Below is a small trained network, with its code and all its weights. Each question gives an input and a target symbol and asks what happens when units are switched off, that is, made to give their printed mean instead of their output.

import numpy as np


def w(rows, s, z=0):
    codes = np.array(rows[::2]) - 128.0
    scale = np.full(codes.shape[1], s)
    scale[-1] = z or s
    return codes * scale


def norm(h):
    return h / np.sqrt((h * h).mean(-1, keepdims=True) + 1e-5)


def f(y):
    return np.maximum(y, 0)


def softmax(a):
    e = np.exp(a - a.max(-1, keepdims=True))
    return e / e.sum(-1, keepdims=True)


def log_softmax(a):
    a = a - a.max(-1, keepdims=True)
    return a - np.log(np.exp(a).sum(-1, keepdims=True))


def net(x, mask):
    ids = ['αβγεθλμξπσφ'.index(c) for c in x.split()]
    T = len(ids)
    res = E[ids] + P[:T]
    q, k, v = (norm(res) @ M[0].T for M in (Q, K, V))
    z = softmax(np.where(np.tri(T) > 0, q @ k.T / 3**0.5, -1e9)) @ v
    res = res + np.where(mask[0], z, O[0][:, -1]) @ O[0][:, :-1]
    y = f(norm(res) @ A[0][:, :-1].T + A[0][:, -1])
    res = res + np.where(mask[1:13], y, B[0][:, -1]) @ B[0][:, :-1]
    return log_softmax(norm(res)[-1] @ U[:, :-1].T + U[:, -1])


Q, K, V, O, A, B = {}, {}, {}, {}, {}, {}
E = w([
[157,136,85,122],'α',
[171,163,85,138],'β',
[162,150,102,147],'γ',
[171,139,105,134],'ε',
[177,153,98,159],'θ',
[171,143,107,143],'λ',
[167,146,79,136],'μ',
[143,164,155,134],'ξ',
[167,130,141,40],'π',
[143,167,104,162],'σ',
[183,91,252,130],'φ',
],0.016)
P = w([
[66,93,161,115],'0',
[124,189,10,129],'1',
[88,158,76,219],'2',
[204,91,170,150],'3',
[222,249,136,106],'4',
[87,189,51,190],'5',
[191,100,162,135],'6',
[211,238,144,112],'7',
[78,179,22,194],'8',
[177,78,140,143],'9',
],0.014)
Q[0] = w([
[75,229,96,71],'H0',
[28,208,171,108],'H0',
[200,2,110,72],'H0',
],0.0087)
K[0] = w([
[206,219,125,96],'H0',
[191,186,90,188],'H0',
[7,99,81,139],'H0',
],0.013)
V[0] = w([
[109,210,61,178],'H0',
[151,78,142,251],'H0',
[72,237,184,121],'H0',
],0.015)
O[0] = w([
[149,235,105,206,255],'H0',
[162,9,117,244,83],'H0',
[9,183,211,103,138],'H0',
],0.014,0.0037)
A[0] = w([
[166,90,131,39,3],'N0',
[157,178,150,88,70],'N1',
[161,95,153,72,103],'N2',
[162,138,122,76,43],'N3',
[207,97,102,109,66],'N4',
[41,158,61,63,20],'N5',
[61,175,148,143,95],'N6',
[62,121,140,78,55],'N7',
[149,2,124,190,243],'N8',
[67,118,66,123,74],'N9',
[130,70,166,23,100],'N10',
[95,166,156,147,97],'N11',
],0.018,0.0055)
B[0] = w([
[118,163,118,219,162],'N0',
[122,225,226,50,204],'N1',
[90,146,34,196,164],'N2',
[169,104,173,26,153],'N3',
[108,178,118,235,182],'N4',
[177,213,216,146,181],'N5',
[84,61,152,231,203],'N6',
[126,177,27,119,154],'N7',
[123,165,225,5,253],'N8',
[134,183,169,103,143],'N9',
[98,95,22,167,190],'N10',
[139,105,132,218,187],'N11',
],0.011,0.0082)
U = w([
[144,75,131,102,178],'α',
[89,140,66,49,132],'β',
[143,65,91,108,188],'γ',
[111,84,110,100,191],'ε',
[174,71,164,171,122],'θ',
[248,136,113,127,82],'λ',
[140,111,32,140,151],'μ',
[103,90,152,212,109],'ξ',
[101,211,209,146,2],'π',
[39,105,124,151,161],'σ',
[123,146,186,56,157],'φ',
],0.013,0.0077)

Each question gives the input, a string of symbols that net reads in full, and the target symbol t.
The units are the heads (3 rows each of Q, K, V and O) and the neurons (one row each of A and B). Each row of codes is followed by its name. A weight is (code - 128) times the scale printed after its matrix; where a second scale follows, it is the last column's (O, A, B and U).
mask holds one flag per unit, heads first, then neurons. A switched-off unit (its flag False) gives its mean, the last column of its rows in O or B, instead of its output. The means were averaged over made-up inputs and are rounded, as every weight is.
A unit's drop is (log p(t) with every unit on - log p(t) with that unit switched off) / (log p(t) with every unit on - log p(t) with every unit switched off).
The circuit of an input: a set's keep is (log p(t) with only the set's units on - log p(t) with every unit switched off) / (log p(t) with every unit on - log p(t) with every unit switched off). Starting from the 12 units with the biggest drops (on a tie, the unit counted first), units are removed one at a time, each time the one whose removal leaves the highest keep (on an exact tie, the one counted first), for as long as the keep stays at least 0.8.
circuit, biggest first: the units of the circuit, biggest drop first
unit that matters most: the unit with the biggest drop
top k neurons: the k neurons with the biggest drops, biggest first
drop of u: that unit's drop, to one decimal
input θ γ γ μ γ μ σ ε θ θ, target θ: circuit, biggest first => (H0; N8)
input γ μ μ φ φ μ μ α π α, target φ: circuit, biggest first => (N8; H0)
input ε ε π μ, target γ: circuit, biggest first => (H0)
input μ σ ε θ σ β π α λ λ, target λ: top 2 neurons => (N8; N4)
input α θ σ θ μ α α λ ξ, target ξ: circuit, biggest first => (N6; N8)
input μ φ σ, target φ: circuit, biggest first => (H0; N8)
input λ φ θ, target φ: circuit, biggest first => (N8; H0)
input π φ α μ θ γ μ μ γ λ, target β: circuit, biggest first => (H0; N10)
input α π π π γ α λ ξ θ μ, target μ: circuit, biggest first => (H0; N10; N4)
input γ γ σ λ φ μ, target φ: circuit, biggest first => (H0; N8)
input γ φ λ μ β β, target μ: circuit, biggest first => (H0; N1; N5)
input α π α ξ, target μ: circuit, biggest first => (H0; N10; N2)
input ξ ξ β θ μ α π, target σ: circuit, biggest first => (H0; N10; N8)
input α μ φ, target φ: unit that matters most => N8
input ε θ π π φ β θ, target γ: top 2 neurons => (N10; N8)
input ε μ μ ε, target γ: top 3 neurons => (N10; N8; N2)
input α γ μ σ ε ε π, target μ: circuit, biggest first => (H0; N10; N0)
input ε β φ μ μ π γ θ ε α, target γ: top 2 neurons => (N8; N10)
input ε θ β θ, target γ: top 3 neurons => (N10; N8; N2)
input π ξ ξ ξ α ξ μ ξ γ θ, target β: top neuron => (N10)
input σ φ μ ξ π φ λ, target ξ: drop of N7 => 0.0
input ξ μ μ φ, target σ: drop of N4 => 0.0
input θ ξ π σ β γ ξ μ ξ α, target θ: drop of H0 => 0.9
